In the rows, 128 means zero.
Facts:
befu	bapil	stosak; biplir	bapil	meflu; brarun	bapil	rupul; bruplum	bapil	skiral; brustan	bapil	zifatru; buflimom	bapil	pizo; dagel	bapil	flabros; dizon	bapil	skobul; drara	bapil	gosum; drazenar	bapil	greske
dreklor	bapil	rufebus; druplok	bapil	dizon; druvo	bapil	flesa; fabras	bapil	stomam; fatrun	bapil	fugro; fegrumis	bapil	klosapos; fepo	bapil	meflol; fizim	bapil	dagel; flemom	bapil	flotri; flesa	bapil	triro
flikloren	bapil	lobil; fludrin	bapil	lotul; flumar	bapil	vufom; fustos	bapil	ritrir; garalom	bapil	gekos; givos	bapil	bonu; gostes	bapil	skidis; gosus	bapil	pliziger; grabus	bapil	lostu; greske	bapil	kimir
kegu	bapil	zasto; kete	bapil	petrin; kitok	bapil	telen; klasal	bapil	zetir; klebe	bapil	druvo; klestidrar	bapil	fludrin; kloflol	bapil	bresa; kluskifli	bapil	pligrum; konir	bapil	suplor; liflos	bapil	klestidrar
lotul	bapil	fustos; maki	bapil	vitre; mari	bapil	gosus; meflu	bapil	vivukil; moplufle	bapil	kigok; notil	bapil	garalom; paror	bapil	rodri; paza	bapil	trufa; petrin	bapil	befu; pletribak	bapil	fizim
pligrum	bapil	stigofis; plikis	bapil	kigrok; pliziger	bapil	stolur; pluvitur	bapil	kitok; pufa	bapil	lifu; ritrir	bapil	seplol; rufebus	bapil	notren; rukligem	bapil	seza; rupul	bapil	pazik; setril	bapil	skipem
sirem	bapil	fatrun; skado	bapil	leflegram; skeskol	bapil	brarun; skidis	bapil	tustim; skiral	bapil	kegu; skiskik	bapil	metron; skizeskor	bapil	baro; skostigral	bapil	klebe; stepal	bapil	trurigrar; steskir	bapil	trotam
stigofis	bapil	flemom; stolur	bapil	filek; stomam	bapil	brustan; stosak	bapil	konir; supas	bapil	tabrul; suplor	bapil	fegrumis; suzar	bapil	druplok; tabrul	bapil	fabras; tepiplam	bapil	skiskik; traplobil	bapil	driplo
trerek	bapil	mari; triro	bapil	pufa; trotam	bapil	gepum; trufa	bapil	dreklor; trurigrar	bapil	drara; tustim	bapil	skeskol; veplo	bapil	moplufle; vitre	bapil	givos; vivukil	bapil	plekigi; vovas	bapil	vosko
vufom	bapil	trerek; zasto	bapil	folar; zetir	bapil	flevul; zifatru	bapil	setril; zokefam	bapil	fepo; baro	grabom	d; baskel	grabom	a; baze	grabom	b; befu	grabom	a; binuk	grabom	b
biplir	grabom	b; bonu	grabom	b; bralal	grabom	c; brarun	grabom	b; brebri	grabom	e; bresa	grabom	a; britu	grabom	a; brogos	grabom	c; brokler	grabom	b; brolon	grabom	a
bruplum	grabom	d; brustan	grabom	b; buflimom	grabom	e; dagel	grabom	d; dastum	grabom	d; degri	grabom	a; dizon	grabom	a; drara	grabom	a; drazenar	grabom	a; dreklor	grabom	c
driplo	grabom	e; druplok	grabom	a; druplol	grabom	b; druvo	grabom	d; fabras	grabom	d; faflo	grabom	b; fase	grabom	a; fatrun	grabom	a; fegrumis	grabom	e; fepo	grabom	c
filek	grabom	a; fizim	grabom	a; flabros	grabom	e; flemom	grabom	c; flesa	grabom	a; flevul	grabom	a; flikloren	grabom	a; flitrol	grabom	d; flotri	grabom	b; fludrin	grabom	b
flumar	grabom	a; flupifon	grabom	a; fluskete	grabom	d; folar	grabom	a; fugro	grabom	b; funesan	grabom	c; fustos	grabom	a; garalom	grabom	a; gebe	grabom	b; gekos	grabom	c
gepum	grabom	b; givos	grabom	a; goluk	grabom	a; gostes	grabom	c; gosum	grabom	a; gosus	grabom	a; grabus	grabom	a; grasan	grabom	c; grasta	grabom	a; greske	grabom	c
gribe	grabom	b; grobredom	grabom	b; gruver	grabom	c; guflobri	grabom	d; guplom	grabom	b; kadrekli	grabom	d; kegu	grabom	c; kete	grabom	a; kigok	grabom	c; kigrok	grabom	b
kimir	grabom	c; kitok	grabom	b; klasal	grabom	a; klebe	grabom	a; klestidrar	grabom	b; kliler	grabom	b; klobrem	grabom	a; kloflol	grabom	a; klosapos	grabom	a; kluskifli	grabom	a
kluzo	grabom	e; konir	grabom	a; leflegram	grabom	b; lepirir	grabom	b; liflos	grabom	a; lifu	grabom	a; lobil	grabom	b; lostu	grabom	a; lotul	grabom	c; maki	grabom	b
mari	grabom	d; meflol	grabom	a; meflu	grabom	b; metron	grabom	c; moplufle	grabom	b; mugram	grabom	c; nizak	grabom	e; noflo	grabom	b; notil	grabom	a; notren	grabom	a
nuside	grabom	b; paror	grabom	a; paza	grabom	e; pazik	grabom	a; pestar	grabom	c; pestuk	grabom	b; petrin	grabom	d; pizo	grabom	d; plabram	grabom	d; plateful	grabom	d
plekigi	grabom	a; plerom	grabom	d; pletribak	grabom	b; pleva	grabom	c; pligrum	grabom	a; plikis	grabom	a; pliziger	grabom	b; plosas	grabom	b; pluvitur	grabom	e; pogi	grabom	e
poklu	grabom	e; pufa	grabom	b; pufon	grabom	b; puman	grabom	a; refo	grabom	e; retotras	grabom	b; ritrir	grabom	d; rodri	grabom	a; roso	grabom	b; rufebus	grabom	b
rukligem	grabom	b; rupul	grabom	a; seplol	grabom	c; setril	grabom	a; seza	grabom	a; sirem	grabom	c; skadise	grabom	a; skado	grabom	a; skeskol	grabom	c; skidis	grabom	a
skipem	grabom	a; skiral	grabom	a; skiskik	grabom	c; skizeskor	grabom	c; skobul	grabom	c; skostigral	grabom	a; skubrutro	grabom	a; sogrir	grabom	e; solus	grabom	c; sosetos	grabom	a
stedrur	grabom	e; stepal	grabom	d; steskir	grabom	b; stigofis	grabom	a; stolur	grabom	d; stomam	grabom	d; stosak	grabom	a; stubrar	grabom	a; suflim	grabom	a; supas	grabom	c
suplor	grabom	c; suzar	grabom	c; tabrul	grabom	a; taflasi	grabom	a; telen	grabom	a; tepiplam	grabom	b; teplol	grabom	c; traplobil	grabom	a; tratran	grabom	a; tredi	grabom	c
trerek	grabom	c; triro	grabom	c; trotam	grabom	a; trufa	grabom	d; trurigrar	grabom	b; trutra	grabom	e; tustim	grabom	d; veplo	grabom	a; vidril	grabom	a; vitre	grabom	a
vivukil	grabom	b; vodo	grabom	d; vosko	grabom	d; vovas	grabom	b; vufom	grabom	a; zasto	grabom	a; zedrim	grabom	c; zetir	grabom	a; zifatru	grabom	a; zokefam	grabom	a
zukikim	grabom	c; baskel	stimel	moplufle; baze	stimel	moplufle; baze	stimel	biplir; baze	stimel	fizim; befu	stimel	poklu; befu	stimel	grabus; befu	stimel	stomam; binuk	stimel	trotam; biplir	stimel	stubrar
bralal	stimel	tabrul; brebri	stimel	refo; bresa	stimel	skobul; bresa	stimel	vufom; britu	stimel	folar; brokler	stimel	fase; brolon	stimel	mugram; brolon	stimel	gosus; brolon	stimel	brogos; brolon	stimel	faflo
buflimom	stimel	refo; buflimom	stimel	gosus; dagel	stimel	moplufle; dastum	stimel	pufon; dastum	stimel	tredi; degri	stimel	gosus; drazenar	stimel	skobul; drazenar	stimel	funesan; driplo	stimel	klosapos; driplo	stimel	gostes
druplol	stimel	stigofis; druplol	stimel	stubrar; druplol	stimel	mugram; druplol	stimel	skeskol; druplol	stimel	rodri; druvo	stimel	skizeskor; druvo	stimel	befu; fabras	stimel	klobrem; faflo	stimel	skobul; fase	stimel	kete
fatrun	stimel	poklu; fegrumis	stimel	bresa; fepo	stimel	flesa; flabros	stimel	kadrekli; flemom	stimel	skubrutro; flemom	stimel	plabram; flevul	stimel	puman; flikloren	stimel	brogos; flitrol	stimel	klobrem; flitrol	stimel	brogos
flupifon	stimel	flesa; fluskete	stimel	flitrol; folar	stimel	poklu; funesan	stimel	puman; gebe	stimel	vidril; gebe	stimel	puman; givos	stimel	bresa; goluk	stimel	lifu; goluk	stimel	flesa; gostes	stimel	folar
gostes	stimel	sogrir; gosum	stimel	vidril; gosus	stimel	skobul; grabus	stimel	sirem; grabus	stimel	biplir; grabus	stimel	vufom; grasan	stimel	puman; grasan	stimel	pleva; gribe	stimel	metron; grobredom	stimel	retotras
grobredom	stimel	klestidrar; gruver	stimel	skizeskor; gruver	stimel	fizim; guflobri	stimel	poklu; guplom	stimel	gosus; kigok	stimel	skobul; kigok	stimel	stomam; kigrok	stimel	mugram; kimir	stimel	gosus; kimir	stimel	rodri
kitok	stimel	stepal; klestidrar	stimel	trotam; klestidrar	stimel	brogos; kliler	stimel	roso; kliler	stimel	pufa; klobrem	stimel	skobul; klobrem	stimel	brogos; klobrem	stimel	fegrumis; klosapos	stimel	flotri; klosapos	stimel	plekigi
klosapos	stimel	lepirir; kluzo	stimel	sirem; leflegram	stimel	rupul; lepirir	stimel	roso; lepirir	stimel	brogos; lifu	stimel	skobul; lobil	stimel	stepal; lobil	stimel	pestuk; lostu	stimel	bruplum; lostu	stimel	pluvitur
lotul	stimel	telen; maki	stimel	klobrem; metron	stimel	vufom; moplufle	stimel	skobul; moplufle	stimel	puman; nizak	stimel	tustim; noflo	stimel	pluvitur; nuside	stimel	telen; pazik	stimel	rodri; pestar	stimel	rupul
pestar	stimel	pleva; pestuk	stimel	vufom; plabram	stimel	folar; plateful	stimel	fabras; plerom	stimel	zedrim; plerom	stimel	britu; plerom	stimel	gruver; pleva	stimel	bruplum; pleva	stimel	puman; pleva	stimel	trutra
plosas	stimel	fatrun; pogi	stimel	fludrin; pogi	stimel	guplom; pogi	stimel	bruplum; pogi	stimel	driplo; poklu	stimel	brogos; pufa	stimel	grabus; pufon	stimel	faflo; pufon	stimel	biplir; puman	stimel	gosus
retotras	stimel	fase; roso	stimel	gosus; rufebus	stimel	skobul; rupul	stimel	skeskol; rupul	stimel	plabram; seplol	stimel	tustim; seplol	stimel	drara; setril	stimel	baze; seza	stimel	drazenar; sirem	stimel	brogos
sirem	stimel	skeskol; skadise	stimel	skubrutro; skadise	stimel	plabram; skeskol	stimel	sogrir; skidis	stimel	supas; skipem	stimel	mugram; skiral	stimel	gribe; skobul	stimel	brogos; skubrutro	stimel	gosus; sogrir	stimel	brogos
solus	stimel	puman; solus	stimel	brogos; solus	stimel	bresa; sosetos	stimel	tredi; stedrur	stimel	plekigi; stepal	stimel	supas; stigofis	stimel	puman; stigofis	stimel	sirem; stomam	stimel	vufom; stubrar	stimel	fegrumis
suflim	stimel	taflasi; suflim	stimel	stubrar; supas	stimel	roso; supas	stimel	brogos; supas	stimel	vufom; suzar	stimel	kluzo; suzar	stimel	fizim; tabrul	stimel	vufom; taflasi	stimel	pestuk; telen	stimel	gosus
telen	stimel	tredi; teplol	stimel	plabram; traplobil	stimel	faflo; traplobil	stimel	pluvitur; traplobil	stimel	fustos; tratran	stimel	fizim; tredi	stimel	klobrem; tredi	stimel	brogos; trerek	stimel	sogrir; triro	stimel	plabram
trotam	stimel	tabrul; trurigrar	stimel	binuk; trurigrar	stimel	rufebus; trurigrar	stimel	skadise; trurigrar	stimel	brebri; trutra	stimel	metron; trutra	stimel	flikloren; trutra	stimel	plabram; veplo	stimel	poklu; veplo	stimel	mugram
vodo	stimel	brogos; vufom	stimel	skobul; vufom	stimel	brogos; zukikim	stimel	plosas; baro	brota	kloflol; baro	brota	gribe; baze	brota	guflobri; bonu	brota	seza; brarun	brota	plekigi; britu	brota	seza
brokler	brota	gebe; dagel	brota	liflos; dastum	brota	biplir; degri	brota	meflol; drara	brota	garalom; drazenar	brota	guflobri; dreklor	brota	guflobri; dreklor	brota	skostigral; driplo	brota	moplufle; druvo	brota	seza
fegrumis	brota	grasta; fepo	brota	retotras; fizim	brota	biplir; fizim	brota	seza; fluskete	brota	lotul; folar	brota	zetir; funesan	brota	fatrun; gekos	brota	lepirir; gepum	brota	drazenar; gosum	brota	guplom
gosum	brota	plerom; gosum	brota	fatrun; greske	brota	fepo; gribe	brota	grasta; grobredom	brota	flitrol; guflobri	brota	biplir; guplom	brota	britu; kete	brota	zetir; kigrok	brota	drazenar; kimir	brota	druvo
kitok	brota	plateful; klasal	brota	seza; kliler	brota	tabrul; kloflol	brota	zedrim; kluzo	brota	dagel; lostu	brota	plateful; maki	brota	fugro; meflol	brota	trurigrar; moplufle	brota	plekigi; moplufle	brota	seza
moplufle	brota	baskel; nizak	brota	skadise; nizak	brota	skostigral; noflo	brota	vidril; noflo	brota	grabus; notren	brota	metron; nuside	brota	sosetos; nuside	brota	baskel; paror	brota	plekigi; pazik	brota	drazenar
pestar	brota	zedrim; pestuk	brota	seza; plekigi	brota	guflobri; plerom	brota	seza; pleva	brota	folar; pligrum	brota	grasta; pligrum	brota	kete; plikis	brota	biplir; pliziger	brota	retotras; pliziger	brota	dastum
plosas	brota	bralal; refo	brota	skidis; retotras	brota	seza; rodri	brota	retotras; rodri	brota	supas; rukligem	brota	gekos; sirem	brota	druvo; skadise	brota	lepirir; skadise	brota	skostigral; skado	brota	skipem
skipem	brota	metron; skipem	brota	liflos; skizeskor	brota	zetir; skostigral	brota	baskel; skubrutro	brota	stigofis; sogrir	brota	pliziger; sosetos	brota	steskir; sosetos	brota	plekigi; sosetos	brota	stomam; stedrur	brota	triro
steskir	brota	retotras; stubrar	brota	stedrur; stubrar	brota	gekos; supas	brota	baze; tabrul	brota	gepum; tabrul	brota	guflobri; telen	brota	seza; teplol	brota	stigofis; traplobil	brota	brogos; tratran	brota	skiskik
tratran	brota	seza; tredi	brota	gekos; trerek	brota	zedrim; triro	brota	plekigi; trotam	brota	garalom; trotam	brota	kitok; trufa	brota	rukligem; trufa	brota	plerom; trufa	brota	plekigi; trufa	brota	trerek
vodo	brota	seza; vosko	brota	gribe; vufom	brota	pestar; zetir	brota	plerom; zifatru	brota	zokefam; zokefam	brota	seza

Known rows:
[ 92 113 136  57 118 134 121 136 150 149 173 149 120 151 188 143 117 145
 141  62  93  72 160 129 158 169 121 125]: fegrumis
[131 128 164  57 138 171 136 137 136 113 185 168 105 142 166 147 110 168
  98  57 108 120 138 144  93 159 136  61]: vufom
[110 132 137  98 160 142 119 151 140 135 144 153 102 131 177 168 110 178
 132  64 116 114 163 127 150 120 152 115]: bonu
[116 120 144  84 162 136 144 152 108  89 170 168 104 135 183 151  78 152
 134  62 125 115 172 122 157 128 116 133]: buflimom
[106 160 136  90 152 128 129 158 130 125 136 158  93 143 173 166  98 165
 114  62 125 109 161 132 151 117 117 111]: flevul
[122 166 141  90 129 142 135 152 116 116 138 157 106 146 168 177  99 144
 137  52 127 109 160 129 117 146 117 128]: puman
[ 93 121 130 102 150 146 120 168 115 127 135 158  99 146 187 168  90 167
 129  71 117 112 142 130 143 110 158 132]: driplo
[ 91 107 137  87 155 123 151 158 131 102 182 164 101 135 175 153  78 149
 130  75 126 129 167 134 148 127 152 127]: veplo
[112 151 144  93 142 119 144 155 144 118 153 164  96 146 175 162  97 159
 115  59 125 104 170 134 143 130 115 109]: baskel
[122 153 150  86 165 151 136 163 142 116 161 153 108 128 165 162  90 170
 144  64 124 125 170 123 150 122 118 133]: rufebus
[104 137 137 101 156 133 119 156 116 124 131 163  93 144 188 166  97 166
 114  62 117 105 152 134 156 108 130 116]: lostu
[117 131 146 103 155 137 125 156 136 123 156 155 111 134 184 171 102 175
 143  65 124 125 164 135 147 122 138 122]: kegu
[100 130 136  86 140 148 136 160 131 117 153 161 110 136 167 163  87 147
 142  64 122 118 154 129 123 133 151 134]: sogrir
[117 129 146  98 154 135 128 147 136 122 152 162 109 135 184 165 103 167
 134  60 120 115 166 128 146 125 144 115]: dizon
[118 127 139 101 156 139 131 145 133 121 153 165 112 137 186 165 101 170
 130  60 117 113 162 129 144 122 146 120]: zetir
[120 116 142  66 169 149 120 121 117 138 164 168  99 138 180 166 130 182
  88  60 108 121 142 136 129 138 162  62]: filek
[124 119 146  97 149 135 141 141 128 104 165 167 114 137 189 162  94 159
 138  54 120 121 167 129 138 134 142 120]: vovas

Rows:
No name comes twice in this set of rows, the named rows included.
[111 132 143  97 138 110 153 157 154 105 173 170 106 144 177 163  87 154
 112  67 140 124 169 143 144 138 140 112] -> suzar
[ 93 144 129  80 153 143 131 150 121 137 138 146 100 132 166 174 106 154
 150  67 117 120 166 126 134 133 151 131] -> rodri
[105 146 139  91 132 118 150 153 156 129 157 166  99 140 171 165  99 156
 108  62 128 115 170 145 141 130 132 106] -> baze
[136 136 144  82 148 152 130 157 117 104 151 165 115 131 158 184  89 143
 134  58 139 118 159 115 124 132 155 149] -> plabram
[121 134 144  80 160 146 137 155 113 107 154 163 108 129 163 171  90 145
 133  60 128 115 166 113 142 126 139 138] -> skubrutro
[119 155 148  92 143 138 135 152 130 111 149 160 103 143 174 167  93 158
 124  53 122 111 163 128 138 133 113 120] -> funesan
[131 130 150  79 168 147 132 155 120  98 161 168 110 131 164 169  89 153
 124  56 135 114 165 113 150 119 137 136] -> skadise
[115 157 143  89 134 127 142 153 140 122 150 160 102 140 169 167  98 155
 127  59 127 115 165 136 130 139 116 118] -> moplufle
[108 135 142  89 130 133 151 160 143 105 172 166 109 139 172 160  85 146
 136  63 129 123 160 134 126 148 137 129] -> sirem
[105 125 144  91 129 135 156 163 157 111 175 167 107 142 172 151  84 150
 124  66 125 114 161 137 129 142 136 115] -> grabus
[102 142 145  93 150 133 144 165 147 114 157 167  92 141 175 144  83 163
 114  68 115 103 163 135 152 120 111 112] -> solus
[100 116 133  83 136 146 138 161 143 123 163 156 110 134 160 163  92 146
 146  66 127 122 157 131 125 139 171 130] -> poklu

The same elements again, as new rows of numbers:
Known rows:
[126 158 123 123 127 103 123 124 125 115 115 104 124]: fugro
[130 149 137 125 144 123 142 118 123 127 138  98 149]: taflasi
[118 129 145 114 150 123 124 121 124 116 117  91 137]: driplo
[133 131 126 145 120 134 130 129 133 106 103 131 122]: rukligem
[134 147 140  95 132 128 128 113 127  93 133 104 124]: zedrim
[136 116 154 134 111 152 146 115 133  85  98 132 150]: suzar
[119 128 148 108 144 121 130 120 125 100 112  91 140]: teplol
[125 155 122 122 127 105 124 123 124 115 115 104 123]: gekos
[133 125 129 149 119 138 133 129 133 102 103 132 122]: garalom
[121 136 143 113 135 118 139 120 124 105 120  92 143]: zukikim
[131 153 131 120 159 120 113 116 124 143 133 110 129]: vidril
[122 145 143 129 144 106 120 115 122 145 104 103 157]: gebe
[135 116 152 169 144 169 154 130 121  65 109 128 149]: klestidrar
[119 140 133 130 133 108 149 127 123 118 120  90 150]: grobredom
[127 103 154 142 128 157 148 124 133  95 100 119 149]: veplo
[129 147 130 125 162 127 118 119 124 140 140 105 132]: refo
[127 142 139 128 155 122 133 117 123 133 132 101 152]: telen

Rows:
No name comes twice in this set of rows, the named rows included.
[130 107 168 153 145 172 137 128 118  31  85 128 134] -> triro
[137 134 137 162 129 153 133 132 122  63  90 141 119] -> klebe
[138 136 141 167 131 154 133 131 117  48  87 141 118] -> brarun
[125 134 146 100 142 134 133 117 126  94 128  93 133] -> britu
[133 106 154 149 140 167 137 122 133 109 105 132 149] -> stigofis
[125 140 149 100 118 116 135 111 126  89 103  96 146] -> plerom
[135 123 159 176 149 171 143 126 112  54  90 136 150] -> lotul
[133 114 149 153 141 157 139 122 133 123 108 131 151] -> drazenar
[147 131 143 120 124 170 138 114 136  81 131 134 123] -> skizeskor
[182 136 118 135 181 196 110 133 183 133 108 113 178] -> gosus
[127 137 141 113 158 139 135 119 125 112 145  95 139] -> sogrir
[134 118 151 151 136 154 136 119 131 119 104 133 156] -> dagel
[129 101 156 142 141 164 141 126 130  73 105 122 136] -> gostes

